Below is a small trained network, with its code and all its weights. Each question gives an input and a target symbol and asks what happens when units are switched off, that is, made to give their printed mean instead of their output.

import numpy as np


def w(rows, s, z=0):
    codes = np.array(rows[::2]) - 128.0
    scale = np.full(codes.shape[1], s)
    scale[-1] = z or s
    return codes * scale


def f(y):
    return y / 2 * (1 + np.tanh(0.7978845608 * (y + 0.044715 * y**3)))


def softmax(a):
    e = np.exp(a - a.max(-1, keepdims=True))
    return e / e.sum(-1, keepdims=True)


def log_softmax(a):
    a = a - a.max(-1, keepdims=True)
    return a - np.log(np.exp(a).sum(-1, keepdims=True))


def net(x, mask):
    ids = ['αβγδεζηθλξπσψω'.index(c) for c in x.split()]
    T = len(ids)
    res = E[ids] + P[:T]
    q, k, v = (res @ M[0].T for M in (Q, K, V))
    z = softmax(np.where(np.tri(T) > 0, q @ k.T / 3**0.5, -1e9)) @ v
    res = res + np.where(mask[0], z, O[0][:, -1]) @ O[0][:, :-1]
    y = f(res @ A[0][:, :-1].T + A[0][:, -1])
    res = res + np.where(mask[1:9], y, B[0][:, -1]) @ B[0][:, :-1]
    return log_softmax(res[-1] @ U[:, :-1].T + U[:, -1])


Q, K, V, O, A, B = {}, {}, {}, {}, {}, {}
E = w([
[183,178,59,212],'α',
[156,104,85,138],'β',
[156,197,144,84],'γ',
[148,183,148,210],'δ',
[153,218,143,144],'ε',
[162,2,113,70],'ζ',
[181,176,59,216],'η',
[90,112,212,57],'θ',
[116,113,118,177],'λ',
[211,210,46,81],'ξ',
[108,58,184,73],'π',
[89,147,183,39],'σ',
[100,117,160,195],'ψ',
[188,25,67,89],'ω',
],0.0094)
P = w([
[253,96,210,113],'0',
[187,127,137,94],'1',
[197,121,136,94],'2',
[202,118,137,105],'3',
[200,124,143,106],'4',
[198,118,141,104],'5',
],0.0055)
Q[0] = w([
[77,134,84,115],'head 0',
[215,118,188,135],'head 0',
[253,70,188,114],'head 0',
],0.045)
K[0] = w([
[50,136,98,120],'head 0',
[237,117,183,149],'head 0',
[248,124,253,142],'head 0',
],0.029)
V[0] = w([
[106,158,54,66],'head 0',
[141,246,110,159],'head 0',
[140,105,59,170],'head 0',
],0.013)
O[0] = w([
[233,103,131,52,2],'head 0',
[242,121,255,224,46],'head 0',
[183,27,72,164,60],'head 0',
],0.0084,0.0036)
A[0] = w([
[104,56,87,180,248],'neuron 0',
[85,22,240,30,49],'neuron 1',
[220,254,15,158,56],'neuron 2',
[132,209,208,151,95],'neuron 3',
[168,160,117,39,240],'neuron 4',
[24,81,164,182,149],'neuron 5',
[30,131,47,118,3],'neuron 6',
[89,56,173,208,9],'neuron 7',
],0.0086,0.0053)
B[0] = w([
[106,110,14,167,193],'neuron 0',
[139,18,232,117,149],'neuron 1',
[171,48,197,168,184],'neuron 2',
[113,160,211,174,182],'neuron 3',
[150,193,77,52,254],'neuron 4',
[13,116,110,141,167],'neuron 5',
[148,69,251,162,242],'neuron 6',
[110,46,188,164,124],'neuron 7',
],0.02,0.0064)
U = w([
[172,85,122,199,57],'α',
[163,128,34,81,197],'β',
[141,210,164,134,174],'γ',
[76,149,138,196,138],'δ',
[115,165,177,189,84],'ε',
[104,34,168,77,20],'ζ',
[176,85,121,199,64],'η',
[83,178,172,55,120],'θ',
[128,169,69,132,254],'λ',
[254,126,142,95,123],'ξ',
[79,109,201,80,4],'π',
[134,245,125,69,185],'σ',
[77,153,97,154,205],'ψ',
[148,36,75,43,139],'ω',
],0.0069,0.0049)

Each question gives the input, a string of symbols that net reads in full, and the target symbol t.
The units are the heads (3 rows each of Q, K, V and O) and the neurons (one row each of A and B). Each row of codes is followed by its name. A weight is (code - 128) times the scale printed after its matrix; where a second scale follows, it is the last column's (O, A, B and U).
mask holds one flag per unit, heads first, then neurons. A switched-off unit (its flag False) gives its mean, the last column of its rows in O or B, instead of its output. The means were averaged over made-up inputs and are rounded, as every weight is.
A unit's drop is (log p(t) with every unit on - log p(t) with that unit switched off) / (log p(t) with every unit on - log p(t) with every unit switched off).
The circuit of an input: a set's keep is (log p(t) with only the set's units on - log p(t) with every unit switched off) / (log p(t) with every unit on - log p(t) with every unit switched off). Starting from all 9 units, units are removed one at a time, each time the one whose removal leaves the highest keep (on an exact tie, the one counted first), for as long as the keep stays at least 0.8.
units of the circuit, in order: the units of the circuit, biggest drop first
unit that matters most: the unit with the biggest drop
k most important neurons: the k neurons with the biggest drops, biggest first
drop of u: that unit's drop, to one decimal
input λ ε π λ, target ψ: 2 most important neurons => (neuron 4; neuron 5)
input σ ξ ε ε ψ σ, target σ: units of the circuit, in order => (neuron 6; neuron 4; head 0)
input ζ ω θ, target ζ: unit that matters most => neuron 6
input σ π ξ, target σ: units of the circuit, in order => (neuron 4; head 0)
input σ ω σ ε ξ ξ, target σ: units of the circuit, in order => (head 0; neuron 4)
input δ γ ζ γ λ, target δ: 4 most important neurons => (neuron 4; neuron 5; neuron 7; neuron 3)
input σ ξ ε, target σ: units of the circuit, in order => (neuron 6; head 0; neuron 4)
input ε ω ψ, target ε: units of the circuit, in order => (head 0; neuron 3)
input ω ε ω θ, target ω: units of the circuit, in order => (head 0; neuron 3)
input α ε π σ λ α, target α: units of the circuit, in order => (head 0; neuron 4)
input θ θ λ ξ, target ξ: units of the circuit, in order => (neuron 2; neuron 5)
input ε ξ η, target ε: 2 most important neurons => (neuron 3; neuron 4)
input ξ γ γ ξ π ω, target ξ: 2 most important neurons => (neuron 5; neuron 1)
input ψ ζ ζ σ ψ, target ψ: units of the circuit, in order => (neuron 5; head 0; neuron 0)
input ξ π β, target ξ: 2 most important neurons => (neuron 5; neuron 0)
input β γ θ ζ, target β: 2 most important neurons => (neuron 6; neuron 0)
input ω η ω π, target ω: unit that matters most => neuron 0
input α η η, target α: 2 most important neurons => (neuron 4; neuron 2)
input π σ π, target ζ: 3 most important neurons => (neuron 6; neuron 1; neuron 3)
input ξ δ λ ξ α θ, target ξ: 2 most important neurons => (neuron 5; neuron 1)
input ξ λ λ ω ψ η, target ξ: 2 most important neurons => (neuron 5; neuron 2)
input ψ π β ξ ψ β, target ψ: 2 most important neurons => (neuron 5; neuron 4)
input ε β α η π ψ, target δ: 2 most important neurons => (neuron 4; neuron 5)
input ξ ψ σ, target ξ: 2 most important neurons => (neuron 1; neuron 5)
input λ β ξ σ ξ, target ξ: drop of neuron 5 => 0.6
